Below are the code and all the weights of a small trained network. Each question names an input and a target symbol and asks about switching units off, where a switched-off unit gives its printed mean instead of its output.

import numpy as np


def w(rows, s, z=0):
    codes = np.array(rows[::2]) - 128.0
    scale = np.full(codes.shape[1], s)
    scale[-1] = z or s
    return codes * scale


def f(y):
    return np.maximum(y, 0)


def softmax(a):
    e = np.exp(a - a.max(-1, keepdims=True))
    return e / e.sum(-1, keepdims=True)


def log_softmax(a):
    a = a - a.max(-1, keepdims=True)
    return a - np.log(np.exp(a).sum(-1, keepdims=True))


def net(x, mask):
    ids = ['αβζηλμπφψ'.index(c) for c in x.split()]
    T = len(ids)
    res = E[ids] + P[:T]
    r = res
    for j in range(2):
        rows = slice(4 * j, 4 * j + 4)
        q, k, v = (r @ M[0][rows].T for M in (Q, K, V))
        z = softmax(np.where(np.tri(T) > 0, q @ k.T / 4**0.5, -1e9)) @ v
        o = O[0][rows]
        res = res + np.where(mask[j], z, o[:, -1]) @ o[:, :-1]
    y = f(res @ A[0][:, :-1].T + A[0][:, -1])
    res = res + np.where(mask[2:14], y, B[0][:, -1]) @ B[0][:, :-1]
    return log_softmax(res[-1] @ U[:, :-1].T + U[:, -1])


Q, K, V, O, A, B = {}, {}, {}, {}, {}, {}
E = w([
[193,94,152,137,159],'α',
[116,125,48,163,249],'β',
[140,84,127,104,173],'ζ',
[195,162,101,52,188],'η',
[85,102,174,126,218],'λ',
[212,161,149,137,195],'μ',
[148,178,46,123,179],'π',
[57,127,95,143,184],'φ',
[89,81,39,123,86],'ψ',
],0.019)
P = w([
[195,24,85,159,126],'0',
[151,13,3,169,196],'1',
[139,45,16,159,171],'2',
[116,55,35,162,149],'3',
[113,83,57,180,121],'4',
[112,116,67,200,104],'5',
],0.0061)
Q[0] = w([
[84,94,167,168,165],'head 1',
[209,125,134,158,97],'head 1',
[223,28,91,124,149],'head 1',
[156,61,168,144,145],'head 1',
[65,63,136,58,97],'head 2',
[149,195,151,229,73],'head 2',
[235,56,70,170,254],'head 2',
[64,181,4,224,199],'head 2',
],0.0073)
K[0] = w([
[127,155,131,66,96],'head 1',
[102,157,114,154,141],'head 1',
[120,173,254,138,107],'head 1',
[130,191,160,97,114],'head 1',
[188,93,114,64,151],'head 2',
[134,157,166,216,140],'head 2',
[31,229,95,91,60],'head 2',
[42,185,93,199,46],'head 2',
],0.0094)
V[0] = w([
[81,223,162,160,179],'head 1',
[123,117,172,105,168],'head 1',
[55,124,75,103,107],'head 1',
[157,145,149,253,102],'head 1',
[146,148,99,74,164],'head 2',
[156,134,79,138,86],'head 2',
[71,193,160,157,207],'head 2',
[155,73,172,98,196],'head 2',
],0.012)
O[0] = w([
[119,90,254,10,207,2],'head 1',
[159,239,170,128,157,176],'head 1',
[100,103,60,51,138,71],'head 1',
[209,13,201,108,210,29],'head 1',
[175,204,145,108,150,234],'head 2',
[115,100,178,82,61,167],'head 2',
[201,113,82,117,246,67],'head 2',
[145,245,140,178,215,231],'head 2',
],0.0082,0.0065)
A[0] = w([
[14,195,95,63,157,107],'neuron 1',
[223,130,68,97,102,105],'neuron 2',
[72,146,178,137,169,79],'neuron 3',
[154,32,104,175,102,161],'neuron 4',
[140,147,193,147,52,103],'neuron 5',
[17,156,127,77,121,102],'neuron 6',
[50,141,199,121,106,113],'neuron 7',
[161,137,57,142,77,54],'neuron 8',
[50,131,104,58,166,88],'neuron 9',
[2,86,135,168,203,155],'neuron 10',
[40,114,94,206,151,5],'neuron 11',
[125,142,206,202,194,134],'neuron 12',
],0.0086,0.0031)
B[0] = w([
[136,97,22,31,133,223],'neuron 1',
[244,115,202,178,98,204],'neuron 2',
[191,156,54,149,95,154],'neuron 3',
[88,174,162,62,110,181],'neuron 4',
[40,72,140,114,133,168],'neuron 5',
[131,176,168,69,164,177],'neuron 6',
[83,168,99,162,96,145],'neuron 7',
[206,89,162,172,100,252],'neuron 8',
[132,148,225,186,75,147],'neuron 9',
[254,177,179,46,55,181],'neuron 10',
[61,7,133,166,225,225],'neuron 11',
[21,130,155,82,125,255],'neuron 12',
],0.0089,0.0082)
U = w([
[121,87,217,169,166,77],'α',
[181,2,140,93,213,89],'β',
[68,161,65,198,128,250],'ζ',
[202,103,145,86,126,60],'η',
[66,159,166,85,177,165],'λ',
[97,87,175,227,187,127],'μ',
[128,124,64,196,132,190],'π',
[108,86,103,60,208,40],'φ',
[106,71,135,102,81,85],'ψ',
],0.0061,0.0019)

Each question gives the input, a string of symbols that net reads in full, and the target symbol t.
The units are the heads (4 rows each of Q, K, V and O) and the neurons (one row each of A and B). Each row of codes is followed by its name. A weight is (code - 128) times the scale printed after its matrix; where a second scale follows, it is the last column's (O, A, B and U).
mask holds one flag per unit, heads first, then neurons. A switched-off unit (its flag False) gives its mean, the last column of its rows in O or B, instead of its output. The means were averaged over made-up inputs and are rounded, as every weight is.
A unit's drop is (log p(t) with every unit on - log p(t) with that unit switched off) / (log p(t) with every unit on - log p(t) with every unit switched off).
The circuit of an input: a set's keep is (log p(t) with only the set's units on - log p(t) with every unit switched off) / (log p(t) with every unit on - log p(t) with every unit switched off). Starting from the 12 units with the biggest drops (on a tie, the unit counted first), units are removed one at a time, each time the one whose removal leaves the highest keep (on an exact tie, the one counted first), for as long as the keep stays at least 0.8.
units of the circuit, in order: the units of the circuit, biggest drop first
k most important neurons: the k neurons with the biggest drops, biggest first
heads that matter: for each layer, one digit per head in row order, 1 if its drop is at least 0.15 and else 0, layers parted by /
drop of u: that unit's drop, to one decimal
input λ μ π, target η: units of the circuit, in order -> head 2; neuron 2
input μ λ ζ, target λ: units of the circuit, in order -> head 1; neuron 12; head 2; neuron 8
input λ η η ζ ψ μ, target ψ: units of the circuit, in order -> head 2
input φ φ φ η, target β: units of the circuit, in order -> head 2; head 1
input α ζ β, target μ: 2 most important neurons -> neuron 1; neuron 11
input μ η μ α λ, target λ: units of the circuit, in order -> neuron 12; head 1; head 2
input β η φ, target φ: units of the circuit, in order -> neuron 1; head 1
input ψ η λ, target ψ: 2 most important neurons -> neuron 10; neuron 1
input ψ ζ π, target ψ: heads that matter -> 01
input ψ ζ μ ψ β, target ψ: heads that matter -> 01
input ζ λ ζ φ φ, target β: heads that matter -> 01
input ζ ζ λ, target φ: 2 most important neurons -> neuron 1; neuron 11
input φ λ μ α β, target β: 2 most important neurons -> neuron 10; neuron 11
input ζ ζ ψ, target ψ: 2 most important neurons -> neuron 4; neuron 8
input ζ ζ ψ α, target ψ: 2 most important neurons -> neuron 4; neuron 5
input η η ζ, target ζ: most important neuron -> neuron 10
input ζ β λ φ, target φ: drop of head 1 -> 0.2
input φ ζ η ψ ζ ψ, target ψ: drop of neuron 4 -> 0.1
input μ μ ψ ζ ψ λ, target ψ: drop of head 1 -> 0.1
